Below is a small trained network, with its code and all its weights. Each question gives an input and a target symbol and asks what happens when units are switched off, that is, made to give their printed mean instead of their output.

import numpy as np


def w(rows, s, z=0):
    codes = np.array(rows[::2]) - 128.0
    scale = np.full(codes.shape[1], s)
    scale[-1] = z or s
    return codes * scale


def f(y):
    return y / 2 * (1 + np.tanh(0.7978845608 * (y + 0.044715 * y**3)))


def softmax(a):
    e = np.exp(a - a.max(-1, keepdims=True))
    return e / e.sum(-1, keepdims=True)


def log_softmax(a):
    a = a - a.max(-1, keepdims=True)
    return a - np.log(np.exp(a).sum(-1, keepdims=True))


def net(x, mask):
    ids = ['ΛΣΨΩαβγδζμξ'.index(c) for c in x.split()]
    T = len(ids)
    res = E[ids] + P[:T]
    r = res
    for j in range(2):
        rows = slice(4 * j, 4 * j + 4)
        q, k, v = (r @ M[0][rows].T for M in (Q, K, V))
        z = softmax(np.where(np.tri(T) > 0, q @ k.T / 4**0.5, -1e9)) @ v
        o = O[0][rows]
        res = res + np.where(mask[j], z, o[:, -1]) @ o[:, :-1]
    y = f(res @ A[0][:, :-1].T + A[0][:, -1])
    res = res + np.where(mask[2:6], y, B[0][:, -1]) @ B[0][:, :-1]
    return log_softmax(res[-1] @ U[:, :-1].T + U[:, -1])


Q, K, V, O, A, B = {}, {}, {}, {}, {}, {}
E = w([
[74,141,161],'Λ',
[133,217,188],'Σ',
[52,189,150],'Ψ',
[87,104,134],'Ω',
[213,117,246],'α',
[123,94,183],'β',
[150,127,164],'γ',
[59,67,11],'δ',
[174,30,7],'ζ',
[150,84,174],'μ',
[158,141,187],'ξ',
],0.012)
P = w([
[70,98,235],'0',
[204,176,226],'1',
[122,193,232],'2',
[67,158,183],'3',
[223,2,77],'4',
[143,196,6],'5',
],0.0076)
Q[0] = w([
[213,78,140],'H1',
[64,87,102],'H1',
[134,97,167],'H1',
[72,165,184],'H1',
[130,173,152],'H2',
[153,105,56],'H2',
[255,178,9],'H2',
[123,32,118],'H2',
],0.0097)
K[0] = w([
[173,147,64],'H1',
[148,109,134],'H1',
[207,84,91],'H1',
[166,52,1],'H1',
[123,10,168],'H2',
[188,144,134],'H2',
[201,237,90],'H2',
[214,68,138],'H2',
],0.0073)
V[0] = w([
[88,160,145],'H1',
[158,152,204],'H1',
[50,156,76],'H1',
[121,120,196],'H1',
[192,5,125],'H2',
[80,99,124],'H2',
[214,176,104],'H2',
[220,92,111],'H2',
],0.017)
O[0] = w([
[101,60,130,166],'H1',
[107,110,199,254],'H1',
[113,39,28,55],'H1',
[101,99,137,246],'H1',
[79,254,7,113],'H2',
[200,209,78,137],'H2',
[34,38,184,64],'H2',
[52,176,143,78],'H2',
],0.0066,0.0084)
A[0] = w([
[255,132,140,143],'N1',
[183,196,160,195],'N2',
[165,195,132,85],'N3',
[50,39,100,251],'N4',
],0.0094,0.0028)
B[0] = w([
[204,23,25,236],'N1',
[63,112,3,255],'N2',
[47,170,135,174],'N3',
[252,174,228,175],'N4',
],0.0055,0.0065)
U = w([
[138,82,35,126],'Λ',
[109,96,148,56],'Σ',
[219,104,66,109],'Ψ',
[162,121,42,176],'Ω',
[8,148,163,76],'α',
[197,238,100,137],'β',
[108,158,118,16],'γ',
[210,164,2,80],'δ',
[95,205,35,185],'ζ',
[158,215,107,151],'μ',
[88,134,114,252],'ξ',
],0.0071,0.0038)

Each question gives the input, a string of symbols that net reads in full, and the target symbol t.
The units are the heads (4 rows each of Q, K, V and O) and the neurons (one row each of A and B). Each row of codes is followed by its name. A weight is (code - 128) times the scale printed after its matrix; where a second scale follows, it is the last column's (O, A, B and U).
mask holds one flag per unit, heads first, then neurons. A switched-off unit (its flag False) gives its mean, the last column of its rows in O or B, instead of its output. The means were averaged over made-up inputs and are rounded, as every weight is.
A unit's drop is (log p(t) with every unit on - log p(t) with that unit switched off) / (log p(t) with every unit on - log p(t) with every unit switched off).
The circuit of an input: a set's keep is (log p(t) with only the set's units on - log p(t) with every unit switched off) / (log p(t) with every unit on - log p(t) with every unit switched off). Starting from all 6 units, units are removed one at a time, each time the one whose removal leaves the highest keep (on an exact tie, the one counted first), for as long as the keep stays at least 0.8.
units of the circuit, in order: the units of the circuit, biggest drop first
k most important neurons: the k neurons with the biggest drops, biggest first
heads that matter: for each layer, one digit per head in row order, 1 if its drop is at least 0.15 and else 0, layers parted by /
drop of u: that unit's drop, to one decimal
input δ α δ α, target δ: units of the circuit, in order	H2; N1; H1
input Σ Ψ α, target Σ: units of the circuit, in order	H2
input ζ Ψ Σ, target ζ: 2 most important neurons	N2; N3
input ζ β ξ, target ζ: units of the circuit, in order	H2; H1; N2
input α μ μ μ, target α: 2 most important neurons	N1; N4
input Ψ Σ Ω, target Ψ: heads that matter	01
input β α α α α Ψ, target α: heads that matter	11
input Ψ ξ Ψ Λ, target Ψ: heads that matter	01
input δ ζ Λ, target δ: heads that matter	11
input δ ξ Σ, target δ: 2 most important neurons	N1; N2
input α Ω γ γ, target α: 2 most important neurons	N1; N4
input Ω μ δ ζ γ ζ, target ζ: drop of H2	1.2
input ζ α α β, target ζ: drop of N3	0.0
input δ δ Σ, target δ: most important neuron	N1
input ζ Ψ Λ, target ζ: drop of N4	0.1
input ζ Ψ ζ β, target ζ: drop of H1	0.3
